What can hang from each mark:
B: F V X Z
P: L Q V
V: B U
A: Z
S: Q
Q: N S U
L: E N P S
N: E P
F: A E L P
U: S X Z
Z: B E Q V
X: V
E: N P V X

Every row comes from one small tree of marks. Brackets hold a mark, then the marks that hang from it, in alphabetical order. Every link used is in the known rows. Which tree was each row made from?
Each row is shifted at random along 7 fixed directions that mean nothing.
Known rows:
[A [Z [B [F L] X] [V U]]]: [-101  187   79 -140   61  181 -110 -412  -99  -54  -82 -280 -603  -83
   50    5  153  301  -53   90  238  -10   74  -91 -130  279   56 -160
   53 -128  243   18   44   15  -37  -29   18  -72   69 -234  -92   45
  166   57  -17   47  224   10  -91   88  140  133  220   10  -18  230
  304  168  253  204  -31   28  189]
[E [N P] V X]: [ -50  -19  -55  -88   50   87   97 -137  -58 -166   33 -149  167   53
  122   -2   44 -228  -65 -177   94   69   41   61   48   41   45  -76
   38   78  202    0  -14  167   63  -98 -199 -101   31 -196   73 -115
  237  164  -45  -17  -44  297  -59    5  -20    0  -14  171   77  371
  -19  -30   81   24  125  103   45]
[Q [N [E P [V [U S X]]]]]: [  97   36  -21 -138  -71  -34  -35  -19  -30 -184  -48  -52   22   62
  -19  -21  -61   30  -66   63 -168 -276  125 -118  176  -85  -29 -112
    2  165   61 -131  -33  220  146 -250   29   28  -84   -5  -47  -12
  199  185 -143 -119 -117  116  170   32 -165   35   91  188    3  316
  231  -19  -20   -8  114  108   77]
[S [Q [N E] [U X]]]: [  61   32   18 -249  -55   12  -55    6    3 -171   28   65 -152   58
   16   -1  -23   70  -54  118  -44  -60   -1  -33  161 -117  -22  -26
   -3   83   37  -44  113  190  -65 -161   -6  -28  -73  -77    8 -138
  227  205  -55  -33 -100  158  184   35  -10  -93   25  -91 -173  218
  118   90   88  -89   -9  207   52]
[A [Z B [E [V U] X]]]: [ -87  259  -29  -96    5   32  -43 -383 -157   -2   -4 -274 -484   11
  207  103  286  186  -46 -153  200   64   89 -109   93  332   90  104
  -86   63  282  119  -66   72 -310  -20 -231   53  141  -17  -60 -123
  143   29  241 -141    1  205 -187  136  105   10  -42  105   27  435
  291  247  310 -204  305   21   14]
[E N [P [Q [U Z]]] V X]: [ -50   54   22 -149   34   96  -10 -187  -76 -351    2 -276  226   67
   27   45 -105 -296  -54  -87  -87 -153   76   44   30  -70   41 -202
    6   92   44  -12  -48  271  177 -242  -94  -39   44 -225   48 -130
  355  345 -155   64 -169  315   28   14 -173   72   47  273   60  604
   14   33  104   71   48  177   23]
[V [B X Z] [U [S Q]]]: [  11  156  104 -124   60 -110    7 -247  -38  -26   28  -42 -357  -83
  162   88  223  459  -27 -144   68   13  -23 -351 -114  264 -120   47
  -96   70  231  239   41   31 -272   77  101  157  166  164 -134 -165
   34    5  151 -117   63  208 -332  163   88   23   42 -157 -225  602
  151  168  246  -34   51   35 -159]
[A [Z [B F X] E Q V]]: [-130  124  136  -81   46   65  -86 -350   93  -64   -8 -199 -346  -65
  125  161   28   52  -55 -224  206   54 -201 -328    0  108  -37  -86
  -38    9  196  168  -62   -9 -187   66   85  -21    3 -180   -1  -26
  242 -133   87   92   16   99   36  -20  149  -50    3  189 -144  534
   -5  279  199  -77  -26  126  -63]
[A [Z [V U]]]: [ -99  152  107  -86  -63   89  -20 -215 -216   34  -41 -161 -540   90
  114   -8  157  292  -67  -75 -111  -17   48  -99 -168  194   96   59
  -30 -148  161 -209 -218   80 -150  -54  -90  -47  104  156   69  -84
  134  -45  112 -160   45  -72  -57  168   65  -33  112 -143  233  286
  205   80  122   14   42 -109   96]
[P L [V [B X] [U Z]]]: [ 171  173  -33 -200  -62  -92   29  -56  -57  -41   75  -70 -259  -85
  199  -72  258  394   37  -50   48 -161  215  -73  -13  216   -6  147
  -19  117  122   89   75  141 -169  -78 -133  124  -38   47 -224 -167
  218  129  105 -191   23  194 -276  113  -21   54  151   89  -61  276
  367   28  204   76  226  127  -16]
[S [Q [N E] U]]: [ -43  -35   60 -161    1   11  -63    2  -58 -165  -13   68 -113  204
  -26   54    2  183  -80  201  120  118    1   39  157   29   56   75
  -29  -31  146    5   69  167 -163  -67 -164   16   16  -30  118 -189
   71  162    8 -105  -65   95  216   60  175   29  -16 -250 -119  152
   -5   26  102  -66  -23   55   59]
[S [Q N [U [X V] Z]]]: [  81   36   12 -309  -29   90  -55  -61   75 -105  128  131 -161 -122
   39  -23   57   66  -37   23  -47  -38 -101    5   98  -95 -155 -121
   10   84   29   57  214  116  -96 -113  130  -79   33 -145 -130 -159
  192  202  -41   15   42  198  -12  -15  -22 -214   99  -87 -301  227
  138  205  107  -48  -92  296  -30]
[S [Q [N [E [P L] [V U] X]]]]: [-147   27   97  -91    3  181    8 -342 -162 -123   64   64  257  -44
  -54   95   20  265 -137 -113  -83   79  -24   10   79  147 -179 -330
   73   97  304   -1  127   37  111 -162   87  -28  253  -24 -153 -100
  207  194  -44 -189  113  202    8   83  -83   29  156 -291 -112  333
   40  153   95  207   -7   45   -6]
[B [F [A Z]] [X [V [U S]]]]: [ -80  146  126  -76  -85  -58   -8 -129  -98 -184 -226 -215 -682  121
  231  -12 -104 -243  -54 -288 -264 -250  -11 -427 -325 -188  239   -7
  -52   16  -24 -274 -392  169   32 -100  141 -113 -374  130  255   53
  312  -82   -7  102 -210  219  136  260  -67  -23   50  151  277  432
   77   34  166   82   -1   41  135]
[V [U S X [Z B [E N P]]]]: [  94  220  -51 -192    0 -136  -81  -86 -114  -67   56  -87 -503   33
  106  -28  239  358   20  127  198 -123  196 -131   76  174   94  209
 -159  -71   77   64   22  174 -194  -31 -176  123   18   52  -32 -241
   33   94  168  -75  -47  132 -205   77  196   74   79  143 -210  384
  398  129  164 -192  155   35   79]
[F [E V] [L N S] P]: [ -87   98  118  196  -91  137  -21 -162  -42 -244 -122 -201  319   14
  -33  -32 -205  102  -52  243  -16  -85   92 -134   29   43  -71 -207
  131  116   42  -57  105   25   10 -150   11  -65    3 -133  -39  110
  123  398  -75  -17 -103  163   47  -68 -147   84  201  -19  148 -353
    4   75  -41  479   35   98  -24]
[Q [N E [P L V]] [U S X]]: [ 142 -162  -80 -187   23   22   54  124   61  -55  216  169  123    8
   24  -91   74  205  -28  158  163   66   30  159  299  -46  -98  -43
   54   13  111   -2  188  190   19  -82 -139  -41  -49  -84  -62 -243
  245  197  -87  -75   -6  107   39 -112  101  -77   78   21 -284   84
   60 -120  -58   92  -21  157   56]
[Q [N [P V]] S]: [  61 -247   75  -67   -5  -70   64  189  108 -143   28   54  193  147
   56   -4  -65  -96  -79   23   32   90  -58  -40  127 -200    9   29
   11   62   87  -45  -29  155   69  -64 -138  -52 -165   28  187 -149
  133   54  -38 -148 -164   79  273  -38   90  -83  -59 -100  -97  112
 -180 -129  -89  -48  -22  120  -49]
[F [P L [Q S [U Z]] V]]: [-190 -151  284   50   55   17  -25 -114 -102 -258  -59 -115  118  281
  -20  118 -120  152  -67  177  213  202   -6   26  -16   33  159   44
  -66  -77  153   59 -136  107 -115  -14 -270   72   66   32  250 -238
  206  208  106 -143 -154   26  159   43  230  178   18 -302  -20   91
 -276  -57   90  197 -100  -39  -48]
[E N [P L [V B]] X]: [  60   79  -71  -65   33  -38    4   38  -18 -151   21 -164  301   56
   -5  -66  -72  138  -64    2  -95 -323  206   26   44   64  -12 -107
   60  -15   38 -105  126  208  135 -197 -105   30 -197  -89  -71   16
  149  191 -252  -86   -8  138   13  -98 -119  149  234  331   91  341
   83 -253  -75  203   56   29   73]
[A [Z [Q S] V]]: [ -53   26  146  -59    4    9  -92  -88   27  -78  -31 -186 -283   71
  -39   61   14  142  -59   45  -36  -45  -94 -189  -79   51    3   19
  -46 -100   78  -24  -43   64 -109   -9  -25    9   79   21   63  -34
   67  -38    6  -79   58 -181  140   17  127    7   60    8   50  278
   50   55   56  -19 -129   21  -20]
[N [P [V [U X]]]]: [ 166   -1 -132 -128  -24  -42   11  -19   -8  -21   73  -98  -69  -73
  -20  -65  164  361  -46   62   39  -29  118   43  190  232 -166  -29
   24   51  135   65  166  111  -95  -49  -79   83  124   -8 -252  -54
  118  145  -15 -175  167   27 -226  -34  -24   23   98  119 -105    1
  235  -17   47   72  178   77  -34]
[F A L [P V]]: [ -81  -43   29  141  112  124  -46  -34    0   22  -54 -137   19  138
  -75  -83  -13  217  -59  359  328  221   -3  162 -136  255  -12   37
   76 -241  171   42  144    0 -256  126 -176  -95   23 -147   20   50
    7  252  -67  -29  191  111  -33 -116  265  166  199  -98   36 -482
 -107 -174  -54  387  -68  -59   46]
[N [E P [V [B F]] X]]: [ -69   49   41   81   73 -167  -53 -120    0 -239 -231 -203  110  274
  -35  192 -226 -137 -108 -175  -91 -240  -37 -306   95   18  135  -46
  -53  130  148   36 -320  145   -2 -104  -52  189  -96  101  158  -52
  192   50  -73 -107 -219   13  250   28  -51  179 -100  285  179  529
 -267  -90   46   82   85 -134 -114]
[X [V [B [Z E [Q [N P]]]] U]]: [ -69   47   89 -167  -15  117   97 -280  -50  -55   35   11 -180 -113
  206   15  177  189  -17 -245   49  -23  -55 -216   -5  158 -115  -87
  -13   86  259   60  -60   34 -124   27  113  -15  153   49  -60 -126
  184  -10  101  -57   61  191 -244   92   26  -78  102  -35 -187  574
  140  199  181  135    0   53  -35]
[L [E [P Q V]] S]: [  25  -40   11   -8  -76  191   56  -33  -56 -149  151 -116  398 -152
   -5  -96    8  218  -55  142  -23   48   37  -11   15   61 -165 -244
  246  -62  148  -82  175  122  111 -140    4 -190  -19 -238 -140    2
  239  323 -110  -43   53  141   19  -34 -131   23  139 -172  -27 -199
   72  116  -13  382  -29  178   35]
[X [V [B [Z Q]]]]: [  20  110   28 -113  -56   -9  127 -156  -26   83   74   24 -180  -93
  212   18  229  258  -31 -372 -107  -57  -90 -277  -35  208 -147   89
  -54   76  194   64 -106    4 -321   62  108   27  129  245 -104 -126
   19 -102  181 -161   61  177 -317   80  -27 -184   49    1  -58  438
   63  137  128   36   97   -5 -195]
[S [Q N [U [Z B E V]]]]: [-123  -52  210  -98  103   56 -115  -70  103  -81   -8  177  -75  150
  -76  155 -184   -1 -120  -53  -26   47 -314 -121    5  -76  -74 -139
  -47  -89   63   61  -40   61  -93   -1  110   11   53    1  143 -175
   92   34  -65  -17  -34 -105  232  -91  201 -149   28 -221 -141  359
 -357   66   -4  -23 -310    2 -142]
[L [N E [P Q]]]: [  58 -214   12  -84  -17  166   27   96   18 -128  135  -20  283   20
  -40  -99  -42  198  -97  102  108  123   53  111  222   13 -103 -127
  143  -83  173 -142  121  116   68  -84  -40 -162  -20 -150   39  -36
   97  153 -144   21   16   -3   75  -92  -11   25  146  -82  -41  -94
  -14  -50 -128  204   31   92   90]
[F [E X] L [P [Q N]]]: [-143   50  114  137  -55   18   10   18  -90 -127  -79 -111  193  290
  110  -33 -174  118  -35   78   16   -7   43 -124  121    1   86  134
  -13  -31  -19 -152 -141  139 -291  -44 -248  -31 -134  161  213  -87
  214  261   17  -97 -318  196  100  -68   27    0   48  -50  211  -27
 -256 -143 -159  194  128  -39  -46]
[F A [L [E [V B]] N] [P Q]]: [-160  -63  268  200   -2  137  -34 -127  -46 -291 -188 -252  219  271
  -14   85 -265  -31  -70  133   91   14  -19 -153  -25   28   71  -29
  -21  -44  105  -30 -155   52 -136  -61  -41  -32   -5  -20  267    0
  173  313  -10   65 -251  190  205    8  -25  163   97  -97  185  -95
 -314  -42  -28  405   58  -17  -70]
[N [E P V X]]: [  50   21  -65  -36  -15    3   51  -51   43 -117   47 -125  305    5
   89   18  -91 -228  -68 -218 -148 -106  -60 -139   91 -102  -48 -134
  105  173  112  -57 -147  163   43 -130   16  -63  -74  -53   -2  -61
  380  125  -97  -50 -134  188  111  -25 -184  -80  -44  248   93  409
  -83   32  -11   82   56  113  -81]
[X [V [U S [Z B E]]]]: [  -5    8   66 -175   47  176  -31 -185   83  -27   91   22 -183 -248
   46  -75   32  -91  -50  -67  -41 -110 -124 -142 -114  -55 -157 -303
  105    0   91  -14   47   50  137  -31  258 -152   43 -154 -126    4
  204   53 -109   55  208  -37 -117  -49   24 -150  219   47 -190  305
  177  205   66  257 -322  154   31]
[Z [B [F A E] X] Q V]: [ -93  222   29 -128  -47  127  135 -263  -42   89  109  -89 -402  -91
  171  -24  128   93  -29 -309   91   12 -133 -370 -140  163  -60  -22
    6 -141  128  -26 -129   53 -175  101  145 -167   30  -31    9  -60
  333 -144   57   98   85  217 -138   -6  147 -134  139   89 -101  362
   30  164   98  217  -96   49   28]
[B [F [A Z] [L E] P] V X]: [-142  167  122  103   29  113  111 -269 -104   80   -3 -127 -298    2
  219   -7   29  376  -57 -291  135  229 -109 -201 -187  263  -62  -59
   80 -145  221  -63 -150  -52 -327  154  127 -186 -106   34   -1   16
  269  -24   47   83   68  461 -234   64   79  -30  160  -99  120   75
 -200    2   82  376   44  -70  -26]
[Q [N [E P]] S [U X]]: [  -9 -103  118 -133   58   56   36  -84  -24 -145   98   74   68   76
  -43   27   -1  110  -65  144  124  111  -29   39  268  -48  -47 -155
  -12  -34  198   16   67  106  108 -105  -53  -17   31  -24   46 -249
  245  219  -58  -84  -69  129  166  -43  117  -49   55 -178 -304  266
  -26  -12   27   98 -137   78   23]
[N E [P [Q U] [V B]]]: [  16 -154 -110 -229  -68  216  173  -15 -156 -120  145  -68    0   -9
  176 -141  115  109  -50    7  158  163  147  184  152   16   63  -53
  200    3  222 -192  -66  205   47  -85 -219 -219  -45 -133   45 -204
  520  122  -18  -26  -61  182    3   65   -4   33   47 -109 -118   89
  119   43   98  313  104  134  213]
[U S [X V] [Z B E]]: [  49  263  -18 -245  -36  -64  -99 -205  -72  -84  -27  -35 -671 -102
   23    5   31   44  -64 -180 -167 -508   82 -330   -5  -65   58 -113
 -126   93  -45  -90  -75  103   43 -174  224   37 -110   93  -94  -35
  132  -54   45  -20  -26  -25  -75   74  -16  -66  173  268 -110  462
  381  282  169  -39  -29   62   63]
[S [Q N [U Z]]]: [ -66  -18  151 -140   32   29 -152 -165    2 -190  -52   67  -71   75
 -151  150 -105  125 -132   38 -127  -17 -141  -77  116    9 -114 -196
  -67   54  106   82   96   39  -34 -130  118   86  171   23  -48 -118
   31  153  -46 -114   33  -33  152   34   15  -48   78 -217 -139  249
  -57  145  107   -1 -120   78 -115]
[F [A [Z [V B]]] [L E] P]: [-118  117  188  180  -62   49  -87 -269  -56 -167 -193 -346  -76  166
   66  141  -97  139  -49   58   50  -74  -14 -295    1  153   51   33
  -59   41  145   47 -187  -66 -325  -35    7   60   42   82   94   11
  211  133  150  -26 -157  191  117   88  -73  105   68   55  150   44
  -91  108  106  273  195  -16 -130]
[E N [P L] [V [B X] [U Z]]]: [ -77  -58  185  -41  127   92  -46 -231   86 -314  -20 -142  364  -16
  137  103 -112  -64    7   15  248  -38  -30  -42 -137  -53   16 -225
   45   74  217  191  -35  109  159  -85    3    8  -49 -369   81 -133
  312  236 -103  144 -108  308   43  -47    1  175  134  181 -191  659
 -123   11  138  187 -102  184  -19]
[F [L N P S]]: [  -9  -41  150   99  -38  -43  -94   17  -75 -352 -248 -185  114  200
 -129    4 -141  314  -91  331   30 -118  197 -135    1   87  101   -3
   22  -49   81 -106  141   66   85 -157 -135   58  -89  -16  116   43
 -208  281  -41  -84  -97  -68  205   92    7  209  146 -199  242 -289
   42  -24   21  282  109  -47   52]
[A [Z [B F V X]]]: [-129  113  159 -107    1  124  -84 -339  -57 -147 -174 -284 -534  -27
  144   61 -116  -85 -107 -180 -113 -135  -54 -285 -238 -104  126 -262
   68   43  121 -193 -235   45  102 -143  184 -163 -202 -136  109  143
  339  -67  -77  102  -41   26  163  149  -84  -22  127   43  161  396
   67  153  230  108  -89   97  134]
[S [Q [U [X V] [Z B [E N]]]]]: [  68  229  -56 -196  -13    8   11  -74  -69  156  208  149 -310  -71
   27   -3  231  495  -57 -144  -73  -12  -53  -18  149  284 -219   52
  -75 -103   61   73  173   58 -348   20   32   54  198  190 -235 -246
  -20   60  106 -154  158  110 -329  -50   97 -217  130  -83 -211  224
  122  124   69  -58   29   -7 -145]
[U S X [Z [E N] Q V]]: [ -26  166   31 -211  -21    7   14 -115 -102    4  157  119 -434  -62
   39  -38   97  169  -44 -225  -52 -156  -41 -195  -60   -7  -17    5
 -119 -118   21 -118  -26   90  -36  -28   87  -73   20   86  -15 -214
  141 -114   89  -14    4   64 -120    2  160 -123  161   86 -171  464
  224  229   27  -55 -111   39   57]
[U [Z [E N [P L V] X]]]: [  68   55  -13  -99  -87  -97   11  216   46  -76   63   27    2  121
  246  -59 -142 -258  -37 -357 -276 -235  -73 -173  -45 -313  123  113
  -14   27 -132 -284 -276  203  -74 -114  -58 -121 -393  133  228 -181
  285  -58    1   -7 -361  133  176  -21  -72 -235    5  270  192  464
 -116    3 -105 -158   45  101  -51]
[B F [Z [Q N S] V]]: [ 105  107  -42 -209 -155  -70  100   41   32  -80   53  -44 -225  -70
  162  -98   67  -85  -36 -368 -261 -145  -86 -331  -77 -150  -40   26
   10   80  -26 -213  -79  173  -68  -63  149 -178 -149  114   37  -87
  152  -75   -1   -5  -92  240   67  112  -89 -164   52  203   17  386
  187  137   -5  -21   52  197    5]

Write each row's tree:
[ -23   11  -39  -62   38   14   90   19  -55   42  163   12  228   99
   62  -41  104  297  -63 -175  -47  -15  -11   17   82  204 -122   53
  -12 -144  109  -30   -1  181 -196    9 -118   -4   68  150  -21 -153
   37  130  -49 -166   29  180 -208  -85   45  -79   73   -1   51  347
 -160 -161 -136   36   70  -94 -101]	[E [P [Q N]] [X V]]
[  36  -49   48  -99 -112  106  161  -65 -151  -58  108 -103  117 -102
   35  -84  105  257 -117 -137 -195   49  101  -22   65  107 -159 -126
   88   14  109 -161   25  134   25 -128  -22 -120   95  111 -128  -92
  217  138   10 -209   54  169 -124   70 -159 -109  136 -246   32    5
  135  102    8  305   93   95  -31]	[L [P [Q S] V]]
[  26  -80   61  -60   20  -33   22  -66   81 -113  -46  -56  -18   15
  113   55  -97  -27  -63 -215  -65  -73 -121 -195   -1  -68  -64 -126
   17  125  109    5 -145   85  -14  -34   67   31  -70   25   43  -70
  316    6  -20  -41 -110   15   16  -18  -46  -67  -11  105  -50  382
 -149   25   47   60    5   74 -118]	[N [P [V [B [Z E]] [U X]]]]
[-111   57   23 -112  103   11    9 -235   66  -39  112   29  -60  -19
   -1  119   37   10  -95 -180  128   51 -178 -262  276  121 -152 -108
 -107   17  160  174  143   61  -65   37   -4   49  161   -1  -57 -158
  126  -11    2  -64   36   46  -12 -120  212 -160   23   95 -291  541
  -15  165   68  -54 -128   65 -105]	[Z B [E X] [Q N [U S]]]
[ 141  -17   24   39  -27   -6  -36   44   61 -158  103  -78  395  -21
 -112   12   27  375  -62  228   83   55   74  -62  169  192 -194  -66
  108    9  183  137  261   61    1  -94  -37   62   67 -139 -167  -30
 -120  261  -41  -94   46   58  -50  -66  -49  105   73  -36  -75 -216
   45   19  -25  113  155   82 -108]	[L [N [E [P V]]] S]
[ -19   31   62 -150   64   -9  -32 -287    1 -109   -6  -21 -281 -154
    8   33   84   93  -68  -17   90 -126   -1 -197  -66   33  -49 -160
  -43   87  198  134   88   23   59  -63  159   17   18 -102 -121   -6
   92   55   26  -36  128  122 -123   38   43    3  115    8 -280  276
  209  182  182  108 -100  127   10]	[U S [X [V B]]]
[   6 -187 -141 -120  109  174   -1  -79   86 -200   62 -151  274  -51
  -28  -57  -30 -168  -65  134  335  100   13  149  196  -12   -2 -259
  221   73  273   45  143  138  141  -57 -112 -168  -15 -465  -20    2
  363  221 -212   94  122   74  139  -98   56  145   28  177 -121   95
   23   17   47  246  -46  186  171]	[N [E V X] P]
[ -47   49   28  -50  -17   77   41 -167   27   11   53    9  -14 -127
  132  -16  -30 -229  -91 -331 -167   11 -164 -148  -18  -53 -136 -211
   74  106  125  -90  -86   87   67  -52  111 -139  -29  -35  -68  -15
  309   45  -42  -60  -10  144  -13  -48  -74 -242   46   87   17  331
   63  191   -2   26  -62  126  -63]	[Z [E [V U]]]
[ -43   95   88 -151   11   -2 -181 -233   12 -171  -70  -98 -309   10
  -75  110  -37   -9  -85  -74   63 -155  -52 -179   78   63   30 -111
  -71   44  141   82  -63   19  -70  -76  100   60   47 -107  -49  -43
  115   -3   44  -17   25  -41   89   28   74   47   73  138  -64  343
  159  301  152  -60    4   63  -26]	[U [Z E V]]
[  11  146  -68 -226  -72  -79   34   23  -70   17  186  169 -325   22
  159  -16  159   81  -71 -284  -58  -53  -32 -159   -5  -27   43  188
  -81    7   13  -72  -49  163 -221  -10  -49  -76  -35  166   47 -299
   92 -123  178 -132  -95  232  -46   92  153 -196  -15  -53  -90  428
  133  252   30 -208   52   75  -25]	[U [S [Q N]] [Z [E X] V]]
[  30  164  -24  -93 -152 -116  120   49  -23  -55  -72  -67 -301   39
  119  -92    9  151  -31 -186 -267 -300    1 -435 -151   13   31  160
  -21  -37  -82 -214 -137  136  -57  -15   46  -27 -113  221   53  -67
  134 -108    2  -84  -70    2   21   48  -24 -105  123  140   96  220
  109   24  -55  187   -4   -6   -6]	[Z Q [V [B [F [L S] P]]]]
[ 110  106   40  -66   90 -163  -77   -6  170   39  -14 -101 -272   77
   57   87   89  265  -20   17  223  -92  -58 -287   84  216  -53  181
 -108  -34   97  276    6   72 -365   97  -19  183  -55   14  -36  -23
  -82  -13   53  -52   45  -12 -123  -95  200  -28  -18  175  -84  282
  -80  -65   97 -180   50  -19 -191]	[Z [B [X V]]]
[  30  122  128 -274 -127  -97  118  -54  -28 -209  -48  -59 -445   80
  106   14   22   18  -15 -134 -197 -305   33 -427   33  -87   50   99
 -145   92  -40  -83 -124  195   31 -111   73   69  -26  187   94 -182
  311  -53   12  -77 -183   83  125  128    0 -127   49   29  -84  663
  193  106  129   12  -79  108   -1]	[Z [Q N S U] [V [B X]]]
[-122  -96   87  -55  170   64   -9 -187   27 -199   10 -158  224   86
   -9   95 -101  -66  -86  -32  137   95 -102   23  -25   67  -16 -165
   33  -50  185  156  -15  146   -2  -18 -102   19   54 -179   59 -126
  301  227 -121  -11  -25  132    8  -75   82   71   -1  -29  -88  404
 -296  -38   77  197 -138   53  -88]	[E [P [Q U] [V B]] X]
[  84  119  -36 -109    8  -90 -111 -105   35  -33   19  -89 -309    5
  -25   61   83  145  -58   -9   -4  -48  -63 -147  225  164  -61   21
  -97   -3   62  145   -4   38 -263  -20  -10  123  125   99 -126 -173
   17   89   82  -86   41  -39  -98  -27   57 -103   47  140 -124  131
   93  128  127    3   46   52 -166]	[Q [U [Z [B [F E]]]]]
[  89  216  -19 -257 -132  -50   43   56   25  -95   53 -113 -370   -5
  224 -109   29 -175   26 -295 -233 -290  -43 -358 -115 -174   31  107
  -22   69 -107 -239 -127  269 -165  -62   74 -125 -163   58  108  -68
  333  -20  -13   61 -191  123   45   93  -39 -180    8  284  146  681
  262  174   43 -193   -6  178   55]	[B [Z [E X] Q [V U]]]
[  33 -124   13 -152  -79    0   49   34  -50 -255  -48 -132 -115   77
  110  -48  -38 -104  -40    7  -36  -34   65  -70  -26 -174  126   -3
   31   84   47 -163 -129  187  101 -109 -128  -74  -86  -22  170 -135
  348   57   13  -56 -152   21  159  121    8   13    4   -9   18  214
   78   60  114  104  -11  148   99]	[N [P [V [U [Z [Q S]]]]]]
[ -93    2   97   66   91  -93   -8 -163  125  -17  -97 -124 -188   40
  146  108  -28  136  -74 -198  133   77 -209 -370  -74  135  -26   35
  -65  -31  201  185 -121  -56 -282  152   78   40 -119   29   54  -19
   83 -100   42   32   -2  193  -47  -34  107  -12   22   89 -131  244
 -243  -10   60   84   29   21 -170]	[V [B [F [A [Z Q]] P] X]]
[ -23  -15  -29  -90   93  -22  -23  -46  104 -136 -133 -132 -212   44
   71  -17  -20 -186  -42  -24  152  -42  -89 -115 -172   -8  113   11
   30    8  136   45  -50  164  -87   34  -57  -81 -124 -225  122    8
   59   81 -104   61   28   82  106  -10  148   94   15  182    5  213
   -3   -5  100   75  -96  105   63]	[E [V [B F [Z Q]]]]
[  91   51  -36 -231   -8  -75  -18   91   52  -74   37  -24 -546   36
  114  -87   15 -133  -34   -1  -23 -128  -45 -174  -96 -167  153   99
  -27  -99  -99 -117 -119  200  -63  -21   -7 -106 -186    3  153 -192
  184  -23  -14   74  -76  -25   91   34  162 -172   51   89  -41  248
  102   79   80   27 -210  120   64]	[Q [U S [Z [B F X] V]]]
[ -70  -37  179  -11   37   13   39 -103  -67 -234   32 -112  273  146
  134   86  -74  -94  -18  -74    4   62  -34  -46 -147  -91   24  -14
  -53   -9   85   20 -221  253   75  -97 -140    2   36  -49  210 -249
  270  231   22    3 -275  325   -5    9   -9   37  -37   59  -39  602
 -199  -50   22  -37    8   76  -79]	[E N [P Q] [V [U S X]]]
[ -15  239  -37 -241   10   70   12 -198  -91  -41   86 -139 -396  -93
   49  -64  152  275  -29 -159   70  -72   45 -125  -44  215  -92  -77
   34   -6  161  -76  135  142 -227   13   95 -110   72 -111 -145   64
  148   33  -62   27  177  188 -206   82   93   56  153  100   15  479
  350  178  184  -25   -9   69  133]	[B V [Z [E X] Q]]
[  16  121 -133  -70  -25   15  -15  -61  -25   65    9 -127 -429  -46
  143 -127  124  -61  -57 -146  -18   28  -39  -60 -113   63   44   15
   47 -116   97 -151  -50  122 -118    8  -40 -202 -185  -64  -11    4
  141   47  -23   37   79  231  -44   22   43  -67  101  219   40  -42
  206   25    9   46  110   99  129]	[B [F [A [Z [E [V [U X]]]]]]]
[ 113  106   33 -138  -13  -78   32 -142   79  -86  -69 -121 -271 -127
  158    3   26  -54  -37 -212 -125 -116  -30 -278  -72   27  -94  -79
   21  197   84  101  -68  108   -7  -64  114   54 -110  -26 -163  -20
  322   53  -31  -66  -17  200 -143   52 -133  -83   38  175  -81  334
  122   88  168  117   54  190 -111]	[P [V [B F X] U]]
